Group, then class
[  6   2  11  -2   3   2  18  13 -13  41   5   6   3  10  -1  -4   3  -4
  12   7  -1  15  23  -4  -1   6   3   1   8  -6   8  -7   4   7  -1   1
  -9   3  -2  -1  -1  -7  -3   3  -1   4   0  -3 -16  -2  -7 -22  -2 -10
  26  -1   5  -8  11   3 -11 -27  27   0   0  -3] : [32].(62)
[  9   1 -35  -1   2   5  17   2  -7  51   6  -4   3   6   0  -3  -1  -7
  20  16   0  12  15  -6   4  21   4   8   3  -4   8  -3   4  -7 -10   3
  -7   2  10  -1  -1  -1   8   1  -8  -5  -5  11 -25 -10   6 -20  -1  -5
  10  -4   4   4 -20  16  -7 -28  27   3   9   3] : [32].(60)
[ 10  -2  -1  -4   0   0  -4  13   0  58   1 -10   0   8  -2  -1 -12  -5
  -1  -3  -1  19  30 -13   7   6  -3  12   2 -15  10 -19   1   9  -1   2
   5   3  13   1  -7   2  -5   7  -7   6  -5  -3 -29   2   3 -40  -1  -4
  12  -3   0   8 -12   5  -5 -30  28   3  17  10] : [32].(62)
[  7   1  13  -2  -4  -4   8  -3 -13  35  -5 -16  -1   3  -3   1 -14   2
 -10  15  -2  18  13 -29  -2 -13   1   5   9 -10  35  -6  15 -13  -8   4
  30  -8  14   0  -6  -8  -4  -2   2  -2  -9 -21  19   4  12 -13   1  -1
 -27   3  11  16 -29   5  -8 -22 -11 -11  -7   6] : [34].(57)
[  1   5  29  -1   4   4  -6  19 -21  22   0  -7   4  -5  -1  -4 -13  -6
   8   1  -3   5  -4  -8   3  13  -3   6 -10  -9  -2 -12   6  17   3   2
   3  -9  14 -11   9  14  -1   4  -2  -5 -17  -9 -27  -2   2 -11  17   0
  24  -5  -2   3   5  13  -1 -29  19   5  -1   6] : [32].(60)
[ 17   5 -67  -1  -6   5  10  23  12  52  -4  -3   2  -2   1  -2   7  -3
  20   7  -1  22   2   7   9  30   3   4  -9   3  11 -15  -1   0   3  -5
  19 -11  14  -5   8   9  14   4  -5   4  -7  28 -62 -10   4 -34   2  -1
  11  -3  -4   3 -20  25   8 -27  28   8  11  -3] : [32].(60)
[  4  -5  16  -6  12  -1   0  -1 -18  46   7  16  -9  12   2  -5 -13  -4
   8   9  -4   5  28  -8  10  15  -4  -3  -6  -6 -23  -4   0   3   6  -7
 -32   7   7   0   1   5  -7  -5 -17   2  -3   3  -1 -12 -17 -11   4   0
  26  -4  -1 -16   1  -5 -14 -16  27  -1  20   9] : [32].(62)
[ -1   5  -9  -7  -5  -5  20  21  11 -25   7   2   0  -3  -1   9  11  -1
  -9  -2   0 -19  -2  23  -4   3   6   0 -29   7 -13   5  -2  -4   8  -8
 -16   0  -9   5   7  -4   1   3  -4  -4  -1 -11   8  -2   4   2 -11  -3
   5  -3   7  15   9  -5   5  -7  -5  -1  -7 -14] : [33].(48)
[  5  -5  38   0   1  -1  -7  -8 -21  25  -5 -18  -1   4  -1  -1 -32  -5
 -16   9   5   8  24 -15  -5 -19  -3   7  12 -11   1   5  10   8   3  -1
  18  -4  12   3  -8   0 -15   9   2   1   0 -28  21   2  12 -15  -5  -3
  -7  -3   8   9   3  11 -16 -19   1  -6 -13   0] : [34].(57)
[ -4   6  37  -6  14   3  34  32 -10 -40   6   5   2  -3  -2   3  15  -2
  -6   1  -1 -31 -13  24   0   4   8  -4 -10   4   4   3   8 -16   5  -5
 -25  -8 -18   3  17   1  -1  -7   7  -5  -9 -33  25   4  -8  17   0   3
   6   0   8   8  18  -8   0 -11 -13  -2  -4 -16] : [33].(47)
[  6   5  22   6   1  -1  28  10 -25  60   5   5   1   3   4   1  20  -3
 -14  -5   7  12  13  35   7 -16   4   3   3   8 -21   8   4  -5  18  -9
   1  -3 -10   4   6 -17   2  -3   7  -2   0   5  10 -15  -5  -3  -8   0
 -16   1   8   6 -13  -5  -4   7  31  -3   2  -4] : [30].(43)
[  1  -1  33  -1  -7   0  -7   1 -15  11 -12 -15  -4   1  -6  -1 -17  -2
 -13   3  -2  10  16 -15  -9 -27   1   3  13  -8  10   3   6  11   4   1
  30  -2  27   1  -8 -11 -10   8   8  -1   1 -20  17   7  11 -15   2   1
 -25  -1   0  12   5   2  -2  -6 -10  -6  -3   7] : [34].(50)
[  5   5  27 -10   6  -2  29  20 -23  17  -2  -5   3   5   3   0  17   0
  -5   8  -1   1  21  24   6  -1   6   3  -3   5 -14  13   6 -16   4  -8
 -13  -5 -16   1  14  -3   9 -12   3  -1  -7   7  14  -4 -10   2  -2  -1
 -40   0  -3   4  10   0  -6  10   9   7  -6   2] : [30].(61)
[  3  -3 -15   4 -10  -1  -4 -17  -6  23  -7 -14   5   7   2  -5   8   6
 -18  11  -1   3  16 -13  -2 -12   1   4  10  -3  23   9   8 -20   0   1
  26  -9   0   0  -8 -12  -4  -2   3  -4   3  -6  32   3   6  -8  -8  -2
 -44   5   8  11 -27  -9  -6  10 -20  -7  -3  -4] : [34].(50)
